In the rows, zero is written as 128.
Each row of numbers belongs to one of the elements below and depends on some of the facts about them. Some rows are named. Which element is each other row?

Some rows with their names:
[123 135 111 140 133 144 139 123 133 131 109 121 136 115 129 143 142 147
 122 143 116 142 112 135 132 110 111 109 120 139 127 120 122 129 128 125
 135 112 115 123 124 100] : zirul
[ 73 135 125 144 124 140 133 118 149 131 109 130 126 200 137 120 115  94
 164 118 143 134 214 132 106 137 102 141  98 112 125 119  82 166 132 135
 117 155 165 135 136 154] : graver
[126 133 123 128 139 123 123 120 103 159 142 121 128 156 134 140 128 136
 115 124 128 142 132  75 116 115  96 112 101 135 102  83  90 124 129 108
 132 145 119 132 118 113] : todrom
[113 133 119 129 165 157 138 130 113 163 152 113 140  45 121 140 127 166
 134 141 119 148 125 148 128  94 121 108 116 115 139 133 123 133 136 126
 127 125 123 114 147 107] : kleskor
[ 94 131 133 128 134  80 113 127  88 163 167 141 120 174 135 115 131 122
 124 123 137 136  87  37 136 109  96 117 141 151 116  96 101 133 132 106
 113 141 128 130 119 128] : zumutom
[123 134 131 141 130 117 138 128 127 131 130 136 128 156 139 134 123 118
 130 120 132 128 119 114 132 124 100 116  97 126 133 112 102 149 132 123
 123 135 129 131 125 131] : begrazis
[119 145 111 124 120 161 134 115 140 120 130 125 133 104 131 131 145 142
 117 142 110 142  89 144 142 108 110 110 178 151 140 134 132 121 127 127
 132 118  85 130 120  91] : klaskal
[130 142 137 151  99 108 115 121 136 122 121 112 128 173 120 104 120 119
 150 144 146 155 198 126 119 117 126 129 150 144 138 121  99 134 127 129
 132 133 170 111 126 172] : fetil
[139 132 134 141 127 126 136 122 116 136 128 126 130 141 133 135 126 133
 123 123 131 136 106 129 134 119  98 108  85 127 130 104 114 115 137 125
 133 149 111 130 115 118] : rupu
[ 99 133 130 125 161 117 147 126 134 154 129 120 136  58 118 154 125 165
 123 152 134 150 128 108 134  96  99 101 113 125 137 119 150 134 132 129
 126 142 146 120 143 108] : kliror
[148 137 129 128 152 124 134 121 114 122 144 134 131 118 125 142 134 132
 126 116 145 145  91 134 142 132 129 115  93 116 166  81  87  88 145 121
 132 146  93 133 117 119] : dipitil
[134 138 133 148  96 138 114 118 139 131 121 112 129 151 122 101 120 127
 148 140 140 163 202 143 115 114 136 128 145 145 130 118  93 123 131 126
 140 138 163 110 125 151] : nedri
[137 133 123 149 135 117 139 125 135 113 128 126 132 117 124 140 140 133
 127 137 122 128 103 123 137 115 110 113 125 141 135 132 131 133 128 121
 127 102 127 121 126 125] : totro
[ 76 128 114 149 157 141 151 120 147 120 103 134 132 169 135 149 129 103
 152 116 130 117 159 144 117 139  88 129  66  98 128 123 110 162 134 135
 112 140 134 144 139 127] : gradin
[ 99 131 103 139 123 138 140 129 123 150  88 128 141 122 134 136 144 158
 124 146 119 154  98 160 130  98 119 108 128 143 137 137 132 135 127 131
 126 116 104 128 124 101] : potal
[145 131 124 153 125 146 139 132 138 119 120 131 135 111 131 126 134 134
 127 130 116 129 109 136 129 118 123 118 136 141 135 140 118 143 131 115
 129 100 137 116 133 142] : niflo
[117 135 123 146  98 133 118 123 130 143  93 120 136 168 128 113 127 139
 140 149 136 162 169 142 117 109 132 123 139 146 135 129 107 130 130 130
 132 138 142 118 124 152] : plinol
[143 136 136 141 130 116 134 127 115 128 136 129 129 152 136 131 123 122
 124 121 136 128 107 122 133 117 104 114 105 130 140 113 106 135 134 123
 125 140 120 129 118 141] : flekin
[121 141 127 138 150  77 146 125 136 118 123 127 132 140 120 148 141 142
 130 154 136 130 120  76 137 121  97 102 111 129 147 110 143 137 126 128
 124 113 145 117 128 138] : stenezer
[135 132 123 151 133 121 137 127 133 114 125 127 133 119 126 137 139 132
 129 136 122 127 103 127 133 115 112 114 134 139 137 132 125 133 130 119
 127 104 128 121 127 130] : vadrasto
[136 134 122 148 137 115 139 126 131 115 129 125 133 121 124 137 138 135
 128 138 126 128 102 118 136 114 108 110 130 136 140 128 134 136 128 120
 127 105 129 121 128 132] : lidra

How the elements are related:
babo | ρ bredil | ξ graver, brinak, laklos
bapa | ρ skebam, grudis | η lusir, kliror
bedem | ρ bredil, genil | η nudrom | ξ ruten
begrazis | ξ napul
bemun | ρ vegeva | η fleskem | ξ zumutom
boka | ρ putrus, klaskal | η trorazi
boskis | ξ kudi, tebro, medralik
bosko | ρ bredil, tristok
bredrun | ρ galu | η brifur
brinak | ξ fladrus, flilegre
buplel | ρ bredil, vegeva | η skunuzos, redre
dedes | ρ dipitil | η funa | ξ skebam, ruten
dezen | ρ lebra, bredil, migren | η nikles, skunuzos
dipitil | ρ putrus
ditrina | ξ vegeva
dodrin | ρ stubri, niza | ξ skebam
dono | ρ stakepan, trezal | η dugel, dromam
draflu | ξ zumutom, ruten, drulir
dranir | ρ drustam
drikli | η dugel, lemak, rupu
drizuro | ρ dipitil, miflo
dromam | η dranir
druflufel | ξ potal
drulir | ρ niza
drustam | η dono | ξ plutan
druti | ρ bredil | η teno, foflim | ξ ruten
dugel | ξ klaskal, sedres, brinak
fetil | η stilim | ξ ruten
fiduk | η tebro, dromam | ξ ruten, brinak
fital | ξ fladrus, ruten
fladrus | ρ plister | ξ zumutom
flekin | ξ gitro, fiduk
flilegre | η tebro
floper | ξ vegeva
flugol | η begrazis
foflim | ρ todrom, boka | η truna, kudi, plalol, dranir | ξ dugel, klaskal
funa | η plinol, mabil, stula
gakas | ρ zirul, genil | ξ ruten, tebro
galu | η lusir, bemun, dromam | ξ dugel
gefak | ρ bredil, ralagrok | η nikles, dranir
genil | ρ putrus | η klufin, stestu
gitro | η lebra
goris | η dranir
gradin | ξ skebam
graver | ξ skebam, ruten
gretrun | ρ druti | ξ skunuzos, lurukam
gridron | ξ babo
grinu | ρ rofe
grokave | ξ stadok, bedem
grudis | η drizuro
guklo | ρ bosko | η klaskal, skunuzos, vutar | ξ dodrin
gula | ξ toklak, druti
guti | η nikles
kegremos | ρ boka | η dromam
klaskal | ρ nikles, galu | η nikles, guti, tebro
kleskor | ρ potal | η dranir
kliror | ρ bredil, ruten, totrik | η napul, dranir
klivus | ρ bredil
klodredras | ξ trorazi, tarugul, ruten
klufin | η nikles, dranir, goris | ξ skebam
klutrostak | η ridrok
kudi | η skunuzos | ξ skebam, napul, sedres
lago | ρ plister, drustam | ξ fiduk
laklos | ρ drustam
lebra | ξ guklo, bedem, lusir, tebro
levu | η fladrus, guti
lidra | η plister
logri | η sedres, lusir, ridrok, dranir
lurukam | ρ bredil | η klodredras | ξ ruten
lusir | ρ drustam | η kleskor | ξ gitro
mabil | η dranir, trezal
mafoflal | ρ druti | η fital
meden | ρ grudis | η kliror, stevu | ξ ruten
metrik | ρ lemak | η dugel, stilim, sako
miflo | ρ ralagrok | η dezen
miflu | ρ posok | ξ ditrina, draflu, klaskal
migren | ρ nikles, grudis, savu | η klaskal, dranir
napul | ξ ruten
nedri | ρ foflim | η mabil | ξ ruten
niflo | η dugel, sako | ξ gakas
nikles | ρ potal | ξ stakepan
nudrom | η trezal
peflegol | η teno | ξ potal
pese | ρ savu | η guti | ξ sedres
plalol | η niflo, ralagrok | ξ medralik
plelom | ρ papli | ξ skebam, graver
plinol | ρ redre, totrik | η klivus, kegremos | ξ ruten, dono
plister | η stenezer
plutan | η truna, dromam | ξ zumutom, kudi
posok | η plutan, klivus, dranir | ξ grokave, tebro
potal | ρ totrik | η klaskal
putrus | η medralik | ξ boka
ralagrok | η truna | ξ skebam, toklak
redre | η medralik
ridrok | ρ totrik | η sako, trezal | ξ babo
rofe | η nikles, brifur
ruplok | ρ ralagrok | η fital | ξ tebro, posok
rupu | ρ lusir, stubri
ruten | ρ papli
sako | η dranir | ξ guklo
savu | ρ druti, totrik | η begrazis | ξ ruten, grokave
sedres | η dugel, trezal, tebro | ξ graver
siklar | η rofe, tarugul, klodredras, redre
sile | η klufin, kleskor | ξ savu
skebam | ρ flekin | ξ ruten
skorafam | ρ kudi, drustam
skunuzos | η nikles
stadok | ρ meden | ξ dugel
stakepan | ρ plister, klaskal, ridrok, ralagrok | η klaskal, plalol | ξ ruten
stenezer | η napul
stestu | η klodredras, dranir | ξ ruten
stevu | η goris
stilim | ρ zosto | η plutan, napul | ξ sedres
stobra | ρ ralagrok
stobrun | ρ fladrus, lemak, bredil
stubri | ρ totro, bredil, trezus | ξ tebro
stula | η truna, stobrun
tarugul | ρ totro | ξ napul
tebro | η goris, dromam | ξ ruten
teno | η guti, dromam
todrom | ρ papli, savu, genil | ξ flilegre
toklak | η stestu, druflufel | ξ skebam, begrazis
totrik | η napul
totro | η guklo, miflo, gitro
trado | ρ meden | ξ skunuzos, ruten, lurukam
trezal | ρ ditrina
trezus | ρ drustam, ralagrok
trinabre | ρ totro | η begrazis | ξ napul
tristok | ρ putrus, bredil
trorazi | η teno, vutar | ξ bedem
troskor | ρ flugol, plelom | η dranir
truna | ρ nikles, bredil | ξ lusir
tuflal | ρ putrus | η tebro | ξ trorazi, klaskal, drustam, tebro
vadrasto | η boskis, niflo
vegeva | ξ bedem
vofogren | η guti, totrik | ξ sedres, graver
votri | η dromam | ξ todrom
vutar | η nikles
zafil | ρ putrus, druti | η brifur, klodredras
zirul | ρ grudis | η dezen
zosto | ρ papli | η klutrostak, boka | ξ drulir, lurukam
zumutom | ξ flilegre

Name these rows:
No name comes twice in this set of rows, the named rows included.
[136 136 116 136 153 130 138 120 133 114 128 131 136  93 118 141 151 142
 127 137 128 144  86 129 137 127 134 113 126 129 158 103 108  95 138 118
 133 113 107 122 123 114] | boka
[149 135 117 143 139 147 135 116 140 123 118 109 133 117 126 143 135 140
 117 139 114 133 164 118 112 120  99 111 108 135  98 105 111 133 122 110
 143 110 136 120 130 116] | zosto
[138 138 143 145 100 101 110 124 114 133 136 122 124 184 132 104 111 112
 142 123 154 145 163 115 121 118 115 126 120 139 135 107  84 134 133 125
 127 152 149 124 116 170] | fital
[113 131 123 146 127 120 124 122 113 130 137 131 131 137 124 122 143 132
 128 138 121 126  87  92 131 116 108 120 164 149 126 139 131 128 130 108
 119 114 114 125 124 131] | flilegre
[120 139 119 141  90 144 125 127 139 147  82 121 139 158 133 112 123 147
 131 149 134 172 175 161 116 103 141 120 135 147 139 121  96 138 127 133
 138 134 142 118 127 155] | savu
[123 134 132 131 128 132 138 124 122 148 126 133 130 144 140 134 123 129
 125 123 129 138 128 115 128 121 105 115  94 129 129 105 103 127 135 124
 130 152 119 131 120 121] | tarugul
[ 89 136 127 135 126 117 124 120 110 147 135 137 133 178 125 122 141 137
 127 150 125 120 119  31 124 124 103 121 175 141 124 138 134 130 130 106
 114 139 127 124 130 154] | plutan
[140 137 117 131 160 139 137 119 133 109 147 128 136  77 116 147 148 141
 125 133 132 143  97 132 135 127 137 114 130 124 160  99 104  94 139 117
 133 116 110 123 128 114] | genil
[167 138 139 151 105 128 112 112 125 128 120  98 127 181 126 118 106 120
 131 128 148 154 225 143 102 119 103 123  90 133 105  85  78 125 127 121
 148 152 149 123 115 157] | ruten
[126 136 125 129 159 155 136 126 119 147 158 113 136  47 120 139 128 158
 130 139 118 138 131 137 126 101 113 110 120 118 131 129 123 129 133 122
 131 123 126 115 143 115] | troskor
[ 91 145 121 115 140 124 149 125 147 150 127 138 134 146 136 146 139 152
 118 152 116 138 147  29 119 129 103 107 131 130 123 106 121 144 123 117
 128 137 150 117 135 116] | stilim
[141 138 123 139 148 124 137 125 133 104 143 134 133 107 121 138 145 129
 127 131 132 133  93 121 137 126 131 118 141 128 161 113 109 118 135 117
 126 108 121 122 128 129] | putrus
[161 148 150 149  60 175 109 116 136 112 111 115 140 185 126  83 108 126
 136 146 138 142 213 143 110 125 143 138 207 144 149 163 102 136 132 124
 134 158 133 113 122 225] | tebro
[130 132 131 135 125 124 135 125 117 143 118 129 133 140 134 135 124 133
 122 124 139 148 111 135 133 115 107 112  93 129 137 100 108 123 136 125
 130 151 112 133 119 121] | gretrun

Now the same elements, written a new way:
Some elements and their rows:
[ 95 117 137 150 106 111 135 118 133 130 117 111 135 118 121 112 123  95
 140 125 139 148 158 141 139 131 136 126 125 133 134 102 118 136 153] : drulir
[148 176 134 115 131 151 127  84 122  86 112  95 114 160  96  57 174 186
  62 143  87 148  56  78 104 149 127 114 180 142 133 128 100 132  85] : meden
[111 111 129 149 122 127 127 140 138 140 129 134 145 133 144 116 117 128
 126 139 122 132 134 152 147 126 132 124 123 135 115 117 100 114 116] : druflufel
[103 128 150 115 127 149 116 118 112 113 185 167 153 135 173 107 122 121
 139 134  52  97 112 115 145  74 145 111 122 126 161 110 166 122 127] : nikles
[150  97 105 116 119 148 134 174 118  88 168  55 100 159 130 163 178 153
 164  64 116  80 136 103 173 157 149 136 157 131 108  93 193 169 105] : totrik
[112 107 103 176  76 133  90 139 144  70 168 111 125 164 146 125 118 138
 142  99 152 127 164 106 121  94 197 108 129 131 139 123 176 122 142] : bredil
[ 81 128 138 137 100 126 121 126 104 142 132 109 135 100 119 118 121  88
 153 128 153 152 165 122 145 122 143 141 143 122 138 124 129 150 157] : stobrun
[ 96 121 141 112 131 128 115 185 141 117 108 151 206 173 103 100 102 113
 179 143 114 162 131 134 125 181  89 105  96 185 123 154 128  92 109] : gradin
[184 121  95 126 134 120 100 156 169 157 100 163 144 139 109 134 128  92
 105 140 133 143 119 130  92 121  90 123  55 127 146 203 100 111  96] : sedres
[114 126 125  91 193 156 154 140  89 142 137  97  95  94 102 137 115 137
 168  84 131 109 119 143 102 179 135 159 165  94  83 104 199 183 140] : kliror
[ 99 138 131 132 131 120 122 114 130 115 131 142 149 140 134  83 136 163
  86 168 137 148  97 126 135 136 127 112 153 147 114 106 100 122 116] : klodredras
[151 127 111 113 148 151 112 158 146 144 121 123 149 148 145 159 133 119
 153 115  84 109 104 145 135 130  96 119 115 120 138 147 101 119 127] : vofogren
[144 170 170 115 142 102 137 118 124 141 159 158 118 136 154 161 111 103
 185 124  53  80 120 122 145  77 126  96 112 120 188  88 152  97 199] : guti
[ 90 103 100 139 121 157  76 150 120 142 145 131 166 113 145 134 106 100
 138 145 142 156 117 140 119 115 124 120 134 111 133 161 103 146 126] : babo
[ 74 121 141 140 119 131 146 115 119 137 116 107 141 104 124 117 118  96
 149 137 167 132 167 126 145 127 145 137 127 130 137 115 127 146 154] : rupu
[141 176 187 113 156  95 129 119 137 137 146 155 104 133 150 142 129 103
 181 131  63  71 109 127 140  69 137 101 110 127 182  78 152  96 177] : skunuzos
[150 141 141 147 168 120 159 124 161 139  89 135  77 120 110 107 102 130
 130 115 136 116 150 151  58 139 160 162  90 129 112 136 179 145 129] : mabil
[166 121 131 129 132 124 116 146 138 145 105 138 112 127 129 156 146 130
 128 128 132 122 126 141 125 129 128 154 103 147 121 129 111 124 107] : plalol
[146 131 122 128 147 135 132 145 139 137 119 130 115 132 142 132 138 136
 134 128 118 113 121 139 122 135 122 143 121 123 119 128 114 126 116] : sile
[107 142 140 133 114 145 130  88 104 129 127 120 145 129 114  52 136 147
  87 156  96 159  97 110 129 130 119 123 173 132 126 120  92 144 104] : trado
[154 129 100 102  94 116 197  98 115 140 131 110 111 112  87 169 121 102
 109 113 130 142 180  97 144 149 111 140 115  95 153 164 131 112 148] : dono

Which element is each row?
No name comes twice in this set of rows, the named rows included.
[164 164  69 107 112 121 158  68 145 113 125 113 118 143 116 135 137 160
  35 155 110 155  92  95 121 139  86  87 157  86 151 165  75  87 149] | fiduk
[155 107 116 115 169 146 128 145 119 147 147 159 116 100 134 159  98 137
 123 124 127 111 110 151 102 131 118 140 132 100  82 149 158 152 123] | foflim
[132 108 138 109 128 171 133 130 101 140 128 164 124  95 138 159 144 181
 128 141 159 108 136 126 152 118 136 166 108 155 126 155 108 107 115] | ruplok
[139 121 126 114 144 128 133 154 131 127 121  52 103 143 120 162 165 140
 187  71 121  97 123 150 159 171 126 147 161 126  97  73 126 158 131] | stenezer
[117 173 110 100 150 137  88  87 103 109 123 108 118 118  99  80 158 177
  63 175 162 165  46  76 105 117 121 104 212 138 143 138 107 139 129] | lurukam
[172  98  79 119 125 150 143 130 140 128 152 133 131 140 144 168 134 144
  93 102 105 114 141 115 141 141 117 121 116 103 131 171 121 110 107] | galu
[181 107 148 125 126 148 127 128 103 144 125 157 120 111 151 165 142 180
 134 134 118 105 122 142 148 122 133 160 123 147 110 127  94  82 116] | trorazi
[151 110 118  87 140 148  97 143  96 148 155 137 146 124 139 149 120 102
 150 124  91 120  97 136 145 111 103 126 126  97 152 158 125 135 119] | pese
[135 135 133 100 154 129 106 189 141 128 102 144 175 169  93 123 122 122
 188 131 107 152 116 130  98 170  86 124  90 186 130 170 121  91 108] | toklak
[140 141  94 129 156 131 225 102 142 112 137 118 101 117 112 146  49 152
 116  92 104 121 168 152  57 190 124 134 122  66 110 146 165  82 176] | dromam
[138 170 126  92 157 103 112  88 114 107 109 142 106 122  96  83 159 172
  50 179 150 146  57  81 116 128 102  98 184 141 121 121 118 140 108] | nedri
[134 115  98 130 130 155 119 136 183 119 143 110 138 140 163 165 168 145
 105 119 138  80 142 121 135 121 158 136  80 134 147 156 124  93 108] | drustam
[159 145 150  92 114 115 143 116 105 141 178 155 104 119 133 171 124 106
 140 125  79  91 129  92 152  80 133 114 103 107 186 128 172 112 152] | klaskal
[146 140 126 149  97 121 111 140 152 115 127  91 106 145 129 143 150 133
 145 109 150 109 147 117 124 114 166 133 105 125 151 117 141 128 145] | totro
[131 174 119  75 154 112  86 146 121 104 103 140 146 160  80 104 143 162
 118 154 153 160  71  95 113 158  81  88 157 179 127 157 122 116 118] | dedes

